Below is a small trained network, with its code and all its weights. Each question gives an input and a class and asks what happens when units are switched off, that is, made to give their printed mean instead of their output.

import numpy as np


def w(rows, s, z=0):
    codes = np.array(rows[::2]) - 128.0
    scale = np.full(codes.shape[1], s)
    scale[-1] = z or s
    return codes * scale


def f(y):
    return y / 2 * (1 + np.tanh(0.7978845608 * (y + 0.044715 * y**3)))


def log_softmax(a):
    a = a - a.max(-1, keepdims=True)
    return a - np.log(np.exp(a).sum(-1, keepdims=True))


def net(x, mask):
    res = np.array(x, float).reshape(1, 6) / 4 @ E
    y = f(res @ A[0][:, :-1].T + A[0][:, -1])
    res = res + np.where(mask, y, B[0][:, -1]) @ B[0][:, :-1]
    return log_softmax(res[-1] @ U[:, :-1].T + U[:, -1])


A, B = {}, {}
E = w([
[105,54,114,89,136,110,123,137,103,125,92,138],'x0',
[121,83,143,81,140,90,157,237,13,191,204,60],'x1',
[210,85,54,174,200,131,254,65,140,191,120,92],'x2',
[246,68,131,223,44,63,126,39,80,72,151,135],'x3',
[11,152,122,183,145,101,120,52,60,87,124,17],'x4',
[177,141,180,15,215,102,72,58,131,143,160,109],'x5',
],0.0081)
A[0] = w([
[202,110,119,110,131,143,169,152,151,153,100,175,163],'n0',
[130,178,117,112,114,108,108,60,183,138,32,139,99],'n1',
[96,153,48,199,123,98,72,163,183,114,115,189,74],'n2',
[93,106,49,181,74,173,125,182,101,128,136,134,99],'n3',
[139,130,107,147,83,146,132,181,26,205,247,107,74],'n4',
[62,163,140,158,176,118,140,178,172,199,100,121,113],'n5',
[124,152,206,121,120,110,34,218,112,31,162,147,125],'n6',
[195,103,165,84,81,134,155,177,179,158,211,155,119],'n7',
[90,130,108,211,108,120,110,82,231,112,85,146,109],'n8',
[71,170,110,195,123,118,145,75,73,173,54,60,140],'n9',
[151,90,159,195,118,123,112,94,93,118,148,129,104],'n10',
[84,146,118,127,159,254,149,144,133,160,122,137,112],'n11',
[133,107,47,179,208,177,162,89,130,190,141,128,45],'n12',
[122,72,98,215,121,131,111,223,142,124,175,96,99],'n13',
[75,192,74,93,108,172,100,125,122,158,82,111,53],'n14',
[195,113,183,102,167,70,43,75,127,192,172,167,161],'n15',
[91,138,149,111,54,114,40,144,132,91,153,162,95],'n16',
[170,77,98,144,114,78,116,106,123,34,203,158,54],'n17',
[134,132,112,128,76,152,96,68,147,114,92,102,49],'n18',
[207,97,164,159,88,95,134,104,99,98,157,133,114],'n19',
[204,121,152,145,103,146,108,221,180,175,81,157,43],'n20',
[153,123,47,140,130,222,98,106,181,51,81,151,107],'n21',
[125,172,160,62,192,198,129,163,146,177,129,149,168],'n22',
[173,94,50,174,164,147,218,96,131,166,141,119,97],'n23',
[170,133,80,124,151,132,107,159,148,128,109,204,9],'n24',
[147,118,166,115,157,78,167,205,67,165,209,90,234],'n25',
[186,123,132,178,20,110,110,133,104,86,154,114,101],'n26',
[88,124,128,206,140,167,130,144,106,90,120,56,122],'n27',
[100,139,85,198,77,180,225,201,123,81,58,155,145],'n28',
[145,143,98,114,242,76,175,86,138,170,158,136,164],'n29',
[124,135,197,108,225,144,92,63,83,93,120,47,175],'n30',
],0.0083,0.0015)
B[0] = w([
[112,114,43,212,75,98,101,128,113,134,124,132,219],'n0',
[86,75,163,39,63,133,167,71,187,154,155,73,199],'n1',
[152,129,131,131,195,96,147,55,158,137,112,129,182],'n2',
[176,161,96,166,159,192,89,50,159,145,186,204,192],'n3',
[49,36,187,60,79,120,201,72,194,195,134,124,229],'n4',
[125,138,184,175,152,145,138,187,107,103,56,95,198],'n5',
[160,190,90,104,137,99,139,75,52,212,121,147,237],'n6',
[70,63,58,222,79,80,89,119,150,99,176,87,224],'n7',
[121,84,141,105,110,135,157,144,217,180,154,129,221],'n8',
[86,128,93,216,77,98,92,156,114,94,182,95,216],'n9',
[104,127,144,128,135,182,167,201,115,117,72,89,185],'n10',
[105,122,185,119,152,193,151,173,101,103,48,59,195],'n11',
[182,191,119,103,108,87,185,149,69,191,148,131,220],'n12',
[153,94,161,77,169,179,76,93,173,161,175,143,185],'n13',
[124,140,181,128,125,91,173,211,111,131,88,137,183],'n14',
[123,129,118,105,223,181,73,161,147,96,165,138,241],'n15',
[164,244,29,70,95,76,173,117,39,205,139,104,209],'n16',
[153,126,168,126,172,164,180,181,123,117,94,131,200],'n17',
[122,113,171,96,107,125,198,138,105,130,143,90,164],'n18',
[178,97,184,122,204,183,126,174,110,72,52,76,222],'n19',
[95,140,84,255,79,61,131,178,109,33,135,107,207],'n20',
[42,59,166,72,81,93,155,41,151,182,140,98,213],'n21',
[129,121,136,136,147,164,107,183,143,125,119,117,239],'n22',
[203,211,94,149,131,68,123,112,79,207,114,135,255],'n23',
[18,134,156,179,91,113,142,130,136,87,184,98,176],'n24',
[106,80,187,75,87,146,154,104,179,177,195,130,254],'n25',
[175,121,173,126,178,136,136,191,97,109,61,125,217],'n26',
[97,109,110,185,79,110,66,180,127,68,185,119,188],'n27',
[178,178,94,132,201,232,40,114,178,125,150,182,235],'n28',
[177,171,96,121,165,116,104,105,100,135,122,121,225],'n29',
[98,109,100,157,118,130,18,105,164,34,148,141,234],'n30',
],0.0069,0.0093)
U = w([
[92,41,182,108,89,114,215,59,196,184,153,113,83],'0',
[159,216,59,138,128,64,182,97,39,207,105,126,73],'1',
[133,96,174,166,176,166,179,224,121,97,12,86,68],'2',
[82,84,70,236,74,61,91,136,124,51,171,107,126],'3',
[151,116,104,150,213,194,36,67,180,127,171,181,253],'4',
],0.011,0.0018)

Each question gives the input, the list of numbers given to net, and the class t.
The units are the neurons (one row each of A and B). Each row of codes is followed by its name. A weight is (code - 128) times the scale printed after its matrix; where a second scale follows, it is the last column's (A, B and U).
mask holds one flag per neuron, in row order. A switched-off neuron (its flag False) gives its mean, the last column of its row in B, instead of its output. The means were averaged over made-up inputs and are rounded, as every weight is.
A unit's drop is (log p(t) with every unit on - log p(t) with that unit switched off) / (log p(t) with every unit on - log p(t) with every unit switched off).
The circuit of an input: a set's keep is (log p(t) with only the set's units on - log p(t) with every unit switched off) / (log p(t) with every unit on - log p(t) with every unit switched off). Starting from the 12 units with the biggest drops (on a tie, the unit counted first), units are removed one at a time, each time the one whose removal leaves the highest keep (on an exact tie, the one counted first), for as long as the keep stays at least 0.8.
units of the circuit, in order: the units of the circuit, biggest drop first
top k neurons: the k neurons with the biggest drops, biggest first
drop when u is switched off: that unit's drop, to one decimal
input [-1,8,-4,6,-8,8], class 0: top 3 neurons -> n4; n25; n28
input [7,2,1,7,-8,2], class 3: top 4 neurons -> n7; n0; n20; n24
input [-3,-4,-7,8,3,-4], class 2: units of the circuit, in order -> n26
input [-7,-6,8,1,-2,-6], class 1: top 2 neurons -> n23; n12
input [3,-6,-6,-8,1,1], class 2: top 2 neurons -> n11; n5
input [2,-7,5,-2,8,6], class 3: top 4 neurons -> n30; n9; n4; n25
input [-7,8,-6,8,6,-7], class 0: top 4 neurons -> n4; n25; n13; n3
input [-5,4,0,-3,-2,-5], class 4: top 2 neurons -> n28; n3
input [1,6,6,7,1,8], class 4: top 2 neurons -> n15; n30
input [-6,-6,2,7,-8,2], class 3: top 2 neurons -> n7; n20
input [-7,7,0,-1,7,1], class 0: top 3 neurons -> n4; n25; n20
input [-6,6,-5,-3,-8,0], class 3: top 2 neurons -> n20; n7
input [6,5,-3,-5,-4,-3], class 0: top 3 neurons -> n25; n4; n19
input [-7,6,-6,-3,1,-3], class 0: top 3 neurons -> n4; n25; n23
input [-5,-6,3,-4,5,4], class 0: top neuron -> n1
input [-2,-6,-8,3,5,0], class 1: top 2 neurons -> n16; n6
input [-1,-3,-1,4,-4,-6], class 4: drop when n3 is switched off -> 0.1
input [1,-6,1,8,-7,0], class 2: drop when n19 is switched off -> 0.6
input [3,-1,-1,-5,-1,-8], class 4: drop when n28 is switched off -> 0.7
input [3,-7,8,8,-1,-8], class 1: drop when n25 is switched off -> 0.3
input [-7,-1,3,0,4,-8], class 4: units of the circuit, in order -> n28
